Each row has a class, written as a number after it.
[-20  11   6 -10 -21   2 -19 -28 -12  -7   4  12   9  38  21  -8  -4 -10
 -20 -72   5  29  -2  11 -12  -8  -6 -11   6   1   8   1   4  -8  -2  -2
  12  23   3] => 6
[-13 -16 -13   1  13  -1   9  -5 -16   5  25  -5  19  36 -37  -3  43  -9
  18 -42 -39   3  11  41 -30  13 -12   2  17 -20  13 -25   4  -6 -28   0
  23  14  -1] => 10
[  4  42   6 -22  25  31 -17   3  -7 -15   9  -4   1 -23   6   4  10   9
 -25 -18 -10  -6 -16  23  -9   0 -34   1 -14   7  27  13  19  18  34 -16
  -1 -37  19] => 8
[ 44   5  18 -13 -28   8  -7  14  34   5   3  10 -20  -9 -33  -3  -5  -8
   0 -31  24   4  22 -16  25 -17 -23  -8  -1  27  -1 -39  -4 -16 -15  14
  -9  18 -28] => 10
[ -7   6 -16 -16   1  14  27  -7 -11  -4   9   2   1 -33  14   9  13 -13
 -11  19  -4  -6  -4   1 -14  28  10   1  12  24  -8  -1 -13 -21  31   3
  24   0  -6] => 2
[ 18 -13   0  29  10   1  16  -7 -29 -37  29 -40   2  26 -42 -19  30 -37
  55   4 -68  -4 -10  46 -30   4   4 -19  43 -19   1 -22 -14  52 -20  23
  23  36  17] => 10
[  5  18  39 -46  24  19   4  -2  -2   9  45  35  21  22 -12 -11   0 -15
 -21 -63 -31   9   1  32  -1  16  -6  22  -1  -2  34   2  -1  24   6 -16
  23 -34  30] => 6
[-17 -14  -6   2   9  31   8 -25 -23 -27   2 -34  11   4  -8  -2  29  18
  14 -45   4  -4  -5   1 -35 -22 -34 -30  -6 -35  24 -23  23  25 -22 -17
  -4  20  18] => 0
[-16  13  16 -26  18   3  -7 -19 -13 -20  -4  36 -21  -9 -42  14  46 -22
   7  -6 -42  -4  10  26  -2  11 -25   7  45   1 -23 -28  -7  51  15  12
   1   7   0] => 0
[ -7 -15 -13   9  -1 -28 -18 -12 -15 -29   1 -15  32  14  15  -8  -4  10
  12 -26 -22 -39  21   2   5 -14  -4   6  12 -49   3  24  37 -11 -15 -21
 -20  -2  25] => 7
[ 17  20   6   9 -12  21 -31  -5  -6 -42  21 -16 -22 -40 -31  11   1  -4
  12 -58  -7  -5  27  26 -14  14 -18 -17  30  -6  22 -32  28  58 -15 -30
  30  37  15] => 3
[ 54  21  18  -1   4  17  22  -6   8  -3  23 -16 -39  11  30   0 -37  -7
  41  64  -9  20 -30  11  32 -23 -42  -2 -59 -13   7   7  14  24  20  16
 -10  19  12] => 9
[  8  24   4  -2  35  20  -6  13  15  30  14  -4 -33   8  -3  23 -11  17
 -14  -1  -9  10   7  30  10  -9 -34  12 -52  -3  11 -15  -4   5  -3  -7
  17   1 -22] => 1
[ 22  53  22 -32  14  19 -62  17  46   1  17  42 -45 -37  -1  -6  -3  34
 -29 -27  35  -1 -15  20   7  -9   2  15 -41  30  10  -3  17  -3  11 -37
 -14   3 -11] => 7
[ 49  -3  -5  16  -2   5  13   8   2  26   2 -16 -31   3  -5  30   3 -14
   4   3  14  -1   5  -2   7 -23 -12 -20   5 -17 -15 -36  15 -15   0  15
  -9   1 -23] => 3
[ 33   3 -21   5 -13 -33 -19  29   0  33 -34  -6 -40  39 -30   2 -42  30
 -13  20  47  41  12 -28  27 -17 -37 -33 -51 -43 -18  -8  16  14   3  24
 -17  23 -33] => 8
[-33 -41  -3  -9 -29  -8   3  31   0  15 -42 -11 -17  20 -12 -36 -13  23
 -22 -17  33  13 -19   4 -31   5   2 -10 -16  15   7  -9  -2 -34 -17 -22
   4   1  45] => 10
[  8  33 -11  64 -14 -35 -17   9   7 -15  -5 -24  35  21  -2  -6 -67  38
  15 -42   9   8  10   7 -15  14  51  25 -22  -5   2   5  24 -11   9 -17
  -1  12  16] => 10
[-32 -36  35  -3  -5  -9 -19 -16   1  18   5  13  -3  39   8  -2 -17 -13
  14 -48 -15  34   8 -14  -7  22  23   5 -13  -8 -12 -22 -16  23 -44  25
  -3   4   5] => 6
[ -4 -39  -6  -7   2  -6  36 -20  -2  -3  35 -42  74   2  42   2  -8  -5
  20 -66  -3  -6   7  35   1   3  10  12  -3 -18   3  -3  16   0 -30  -5
   4  36   5] => 8
[ -8   9  15  -4   4 -27  29 -20   2 -42  27   2  55  -3 -17  -3  -7 -41
  16   1  -3  10  28  20  16  16  40  15  25  23 -14   0 -24  34 -38  21
  18  28   4] => 4
[-30  -4  30 -17  11 -10  -6  13  -8  -8  17  25  19 -10   0   2   9 -11
 -15  -7   0  21  -6  34 -21  26   3  -7  13  -4  -9   5 -11  21  -1  -8
  12 -20  50] => 5
[ 21 -47  -9   0   8  -5  21 -22  -8  -2  -4 -29  -1   5  64  26   8 -10
  13 -34  30 -27  16 -29 -25  -5  -4  -7  -1 -33 -27 -18  12 -16 -31   6
 -46   0 -51] => 6
[-22  10  14  -5  27  -2  -9 -17  14   6   5  52 -19   0 -32   6  13   3
 -15 -24  -3  16  11  23  11 -17 -34   8 -20  17   0  -1  -5  36 -14  -2
   2  -1   2] => 4
[ 25   0  -9   6 -44   5 -31  31   9  31 -42  20 -35  -9 -15  10  -8   4
 -28  16  34  -7  15 -40  20   5  29   4  14  15 -14 -11 -28 -29  26   0
   8  22 -45] => 0
[-25   9   2   5  32 -34  48  13 -24   9  -3 -26  34   4 -43  -7  23  -1
  15   9 -19  -4   0  -6   1  23   4  20  26 -25 -25 -15  -8  31   5  -9
 -15  -4  11] => 2
[ 33  -5  12  -8  11  29  -1   6  13  40  -3   8 -50   8 -54   5   9  12
 -27  -7  -7   1   6 -11  29 -23 -60  11 -28 -10  30 -12  -7   1   1 -10
 -13 -28 -15] => 9
[-46 -53 -10  17  23 -27  24 -19 -31  16 -14 -26   1 -15 -18  11  16  14
   6  22   4  19  21   3   3   2 -21 -10 -28 -15   7  14   0  22 -22  -3
 -25 -40   5] => 9
[-27  23  28 -25  34  -4   7 -20  18 -13   6   9   6  20 -24   4 -42  22
 -30 -49   3  25   0  11  13  -1  -3  17 -30  -2  22  -2   6  10 -18  -1
  -6 -10  17] => 7
[-18   4  16 -40  29  33  -7  12  27   4  28  17 -37 -14 -29  -5 -13  -5
  -6 -30 -58  -8   7  36  30   6 -43  18  -9  13  49 -19  11  24   9 -23
  21  15  28] => 7
[ 33   9   1  -3  20   5  13  59  19 -15  31  -7  15 -34 -38   4 -24  41
  -9  41  53 -31   2 -26  23   6 -37  23 -31 -49  13  16 -25  50   1 -14
  22   9  -9] => 5
[ 39 -13 -15 -13   4   5  23  -7 -38 -44   8 -31  29 -45   7  13  -5 -11
 -27  -1  32 -14  12  23 -30  -2   7  15  17 -31   9  -2   8 -24 -14 -42
 -10   6 -24] => 6
[ 51   5   1  -3  11  20   1  -5   8 -15  48 -14  23   0  -5   4  21 -22
  53   5 -35 -22  30  24   9   6 -29  18  -4 -56  13 -42  18  -6 -12   5
  17  25  -6] => 5
[ 17 -33 -13   9   9   9  39  -9 -16   5  -4 -26   6 -11   4  13 -32  -5
  -7  36  37   4 -14 -28  -7 -13  -3  10 -34 -24  15 -12   5 -35   0  -8
 -28 -12   4] => 2
[ 41  10   1   8  12   5  -7 -25  33 -15  31  -9  15  -2 -32   9  14 -12
  21 -28  -5  -4  19 -31  -1   5  -7 -15  18  -8  -5 -39  -1 -17   6  16
 -25  10 -44] => 5
[ -3   1  -1  -7   3 -26   7  19   3 -18  24   4  52   3 -67 -22  30   2
  13 -42 -14 -24  17   2   2   7   4   1  70 -27 -13  -7  -3  38   6   2
  12  14  19] => 5
[ 39  17  21   2   1  50  -9   7 -24  16 -19  -6 -21 -16 -11  30 -11   1
  -9  -4 -45   1   0  -8  26 -10 -12  48 -13  -1  22 -11  -7  -6   7  -4
   6  -4 -17] => 1
[ -1 -24   1   3 -48 -13 -21  -4 -11   5 -31  15  25  14   8  21 -70   6
 -31 -31  46  20  29 -49  -1  14  15  16  -1  -8  -6   0   6 -27  -7   1
  -8   1  20] => 1
[  5  -1   4 -16   5  -9 -12 -22 -20 -32  34 -19  27  12  18 -30  22 -23
  30  33 -37 -17 -11 -10 -13  21   9  -3 -19  -5   1   1  19  -4   0 -17
 -26 -25  58] => 6
[ 29   4   5  12  16  -7   5 -12  45  -6  48 -26  25  -2  -8   0  -2 -28
  23 -66  34 -21  13  16   0   3  -4  18  16  -2  26 -38  15   6 -14 -42
 -18  27 -27] => 3
[114  25  -5  19 -26  -6  -8 -21 -18 -22   1  -9  16 -48 -27   1  43 -25
 -18  39  16  -8  31 -26  29   6  14  17  -7   2 -29 -14 -33 -41  18   3
 -30 -17 -46] => 7
[ -4  20   8 -47  -1  29  21  -6 -13 -10  35  -2 -20  -8 -24  16  -8  -9
   5 -19 -36  27  18  21  23  18 -13 -10 -11  24  34 -12  20  49 -10  22
  32   6  36] => 9
[-17 -10   5  11  -4 -14   6  17  11  15  -5  -1  10   0  -3   0 -31  23
 -33 -49  26  13   7  19 -15  13  -1  -6 -17  21   0  -7   0  -8  10 -23
   0  -7  34] => 10
[-67 -48  -4  14   2 -19  33  17  -8 -10 -21  -5 -12 -60  36  13  32  14
  20   7  17   5  -6   4 -17  18 -29  -1 -12  15 -28   9 -21  35 -29  -8
   0   8   1] => 5
[  0  39 -10  19  12 -23  -4 -16   0 -39  40 -51  16  10   4  -3   8 -15
  29  14 -25 -46  44  -5  18  39  -4  11  -8 -10 -13 -21  -7  43 -24 -16
  16  37  16] => 6
[ 49  16 -10  -5 -21  19 -26  12   4 -40  37 -34  29 -11  -5   9  21   8
 -10 -65 -10 -40  37   8 -16   7 -36 -12   6 -22  -4 -28  26 -10 -22 -22
  -1  12   6] => 10
[-11 -12  37 -16 -20 -16  16  27  14   8  25 -28  48  -5  49 -35 -36 -21
   4  -1  13  47  17  38  10  24  -6 -14 -35  -1 -20 -14 -24  -1   5  14
  25  -4  31] => 6
[-47  -8  22 -19  15   8   9  -2   8   9 -16 -17   9   7   6   4   5   6
 -14  -6  31  15 -24 -19 -15  19 -40  -8  -6  -6  -9 -22  -1  -5  16   4
 -16 -31  21] => 3
[ 18 -17  21  18   2  14 -13  -1  21  32  -4  -2 -28 -36 -16  -4 -23 -21
  -9  12   8   5  37  20  26   6 -14   9 -16   3   8 -38 -30  -6  19  -5
  19   2 -12] => 2
[-28 -26   1  -6 -32  -3   8  25 -25  15 -42  20  19 -34  12   8 -29  -7
 -15 -32  24  21   9  -7  -7  15 -13  35  32  11   7   7  -2   3  30 -23
   1   0   8] => 1
[ 58   6 -40  31  10  12  25 -26 -27 -19  15 -21 -12  11  22  25  34 -37
  27  39 -41 -48  33 -11  -7   9 -29 -10  -5 -21 -13 -18  11   8   8   9
  -1   7   8] => 4
[ 16 -12   7  13  -8 -31 -18 -24  -8 -34   7 -45  11  26   5 -27   4 -30
  14 -25   0   4  22   6 -14  11  17  -8 -10 -16 -16 -29  -1  12 -38 -11
 -33   4  13] => 6
[ 37  25  -4  23  17 -13 -12  13  32 -29  56 -17  31 -31  -2  22 -10   3
   0 -10  30 -59  17 -35  10  11   2  -3  13  -5   3   8   6  22   8 -49
 -30  17  -3] => 5
[ -6 -10  27  -8  -6 -15 -14  17   4   2  -3   3  28 -20 -28 -27   5 -20
  10 -14 -42  -8   8  28   6   8   2   0  68   2 -11   7 -10  13  11  -8
  12   2   7] => 8
[  4   6   6  14 -17 -12 -22  32  33  23  -1 -14 -14  21 -32   4 -26  32
   5 -12  -7  -9  21 -15  32 -14  -9 -10 -15  -1 -25 -28   6 -13 -24  16
   3  36  -2] => 10
[  1   5 -11 -12 -14   2   1 -11 -34   4 -29  12  14   9  28  38 -25  10
 -45 -24  30  10   9  15   8  -3  31  31 -19 -13   7   2  17 -35  14 -17
  -3   7   6] => 0
[ 15  16  17 -23   7   7  -4   8   2  12   9  14  22  20 -39 -17  19   9
 -29 -38 -23  -1   2   0  21  -5 -24   9   9 -21   7   3 -11  -6  16  -1
   4 -12   3] => 7
[-30 -29  16 -25  27   6  41 -44 -10  -5  25   9  -2  -4  33   3  28   4
  36   9 -30  10 -29  10 -37  14  21 -27  -8  15 -16   3   7  -9 -39  11
   7  15  23] => 7
[-61   1   8   2  11 -22   1  -5   1 -34  20  -6   7   3  44  -5 -24   4
   3 -59 -29  17   2  51 -46  16   9  -8  -5  10  -6  14  15  24 -31 -15
  19 -12  31] => 6
[-19  -2 -14  -7  15 -21  38  -9 -14 -13  24  -5  47  16 -20  -3  22 -20
  24 -20 -10  19   5  24 -15  27   5   5  26 -17  -1 -22   3  15  10  12
  12  19  19] => 5
[ 31  25  -1  -1  18  26  -8   0  16  14  17   8 -25  24 -15  -1  17   5
  20   1   0 -12  -6  -9  -4 -36  -3 -31   1  -6   2 -15  19   4 -15   7
   4  39 -18] => 4
[ 57   8 -29  12   6  27   2   2 -18 -24   9 -19 -21   1 -30   4 -20  -9
 -13 -39 -29   8   8  19   1 -23   8   3 -29   1  50 -11  31  17   0 -21
 -11   9   7] => 4
[-62  -5  12 -21  30   3  21  14   6  40 -23 -37  -6  33  -5  18 -27  37
 -23  19  41  16 -31 -41  -8  -7 -10 -13 -19 -13   8  -2  20 -27 -20 -18
 -45 -10  13] => 9
[ 50  19  22  -7  -9  17 -43   7  27  18  -1   7 -42  -3 -39  -4  37   8
 -10 -21   8 -17  48   6  20  -9 -43 -24 -12   2 -16 -44 -14  -4 -13  18
  15  -2 -31] => 10
[ -3   4  -5  13  -7 -27  -7   1  13  -9  23   0 -20 -21   6 -20  21 -16
 -11  33   4   3  20  37   6  21 -32  -2 -33  22 -29  -6 -43  12 -11 -24
  26  21   1] => 6
[ 16  39   3 -32   8  82 -36   5   5  31   3   9 -86   0  14  27  45  -3
  25  26 -21  -5 -29  -7   5 -14 -51  10 -17   0  27 -30  21  -5  13  17
   5  20 -38] => 9
[-29 -41  14 -24 -29 -18  19  23  -1  -4 -12  55 -11 -67 -41  19  24   7
  -7  12   5  10  22 -16   2  16 -40  -4  40  12 -45 -11 -20   9 -40  -1
  17  19   9] => 5
[-36 -28   5 -21   4   0 -24 -23  18 -24  -4  27  13 -20 -11  -5  18 -14
  -5 -57  -4   2   9  15 -28  26 -10  33  40  -1  -7 -22  -9 -12  -7  -4
 -12   4 -22] => 7
[ 21 -33 -13  -1 -13  40  -4 -42 -44 -30   1 -42   8  27 -15  22   0 -19
  28 -41 -33  -2  10 -23  -4   3  29   9  14 -42  52 -20  27  -7 -40  27
  17  13 -16] => 3
[  6 -12  11 -13   1  38 -23 -32   8 -20  14  -6 -37  -9  22  -4  -3 -44
  21 -28 -52  -7   2  30 -11  20 -18 -15  15  28  26 -23   5  32  15  12
  17  10  27] => 8
[ 19  -2 -13   2  24  -3 -32  -8  18  -2  -5  -7 -82  -6 -24 -20  26  -2
   2   4  -9  -1  22  -6  -3  11 -21  -7 -67  24  10 -33  -6  27   0   4
 -27 -55 -19] => 6
[ 33  52 -27   5  -5   7  -7   6  19  17  15   4 -70   5  20  13  -5 -19
  -5  -3 -14 -14  22  37  30 -34  -6 -22 -21  27   4 -20  24 -11  24  16
  28  13  -7] => 2
[-24 -14 -17 -11 -12 -11   5  -8   4 -17  15  -9  20   6  -8 -19  48   7
  26 -69  -5 -24  -2  10 -13 -18   2 -14  34   3   4   4  31   6 -24   3
  14  -5   5] => 3
[ 29 -19  12  24 -10 -10  39 -33  24 -32   5   1   0 -26  10  35 -10 -28
  -7 -57 -13 -23  31  -4  17 -14 -21  29  -5  29 -19 -27 -13   6 -37  -8
 -37 -10  -8] => 0
[ 18 -28 -13 -15 -22 -13   7   1 -18 -12 -12  17  50 -42  -6   3  19   3
 -24 -35  21 -15   8  12 -33  17 -15  24  53 -21 -36   0   5 -19  11 -21
 -10  -3  -5] => 8
[ 35  -8  -8  17 -17  -9 -24   7  -8   6  -4  -7 -12   8  -9  -9  22  -1
  15 -11 -26 -13  41   3  12 -19 -40  -9 -11 -24  -3   6   0   1 -19  -6
  12  -7 -23] => 1
[ -1 -28   1  24   0 -15  -1  -7 -11 -29   7 -16  28   2 -42 -34  23 -20
  34 -33 -33 -21   7 -20 -15  -5 -28  18  40 -31   6 -10  -5  34  -9 -13
 -29 -17   2] => 6
[ 17 -13 -27  18 -23 -19   7  -2 -32  -4   9 -33  56  18 -29   5  15 -17
  29 -12  -1  -3  26 -15  12  11  34  41  22 -27  -4 -17 -10   2 -38   0
   5  54 -27] => 1
[  2 -36  12  -2  -5   7 -17 -12  -4   4 -12  30 -51  -9  29   6  -5  -9
   5 -23 -20  13  -9  24   0   2  -7  14 -21   3  -8  -8  -1  22  -3   8
 -10  11  17] => 7
[-19 -10   3  -8  -4   9  12  -4  18   7   1   6  -9 -15   7   8  20   1
  22 -30 -13 -17   6  -8   8   3 -38  10  34   9 -22  -3  -4  33  21  33
  -3  -4 -20] => 9
[ 23 -44   0  23 -14   9   4   5 -10  19 -35   1 -60  -6  -9  27 -19   4
 -22  -1  12  30   6  21 -29 -11  -4 -27 -12   3 -29 -38 -14 -19 -14  35
   2   1  -9] => 10
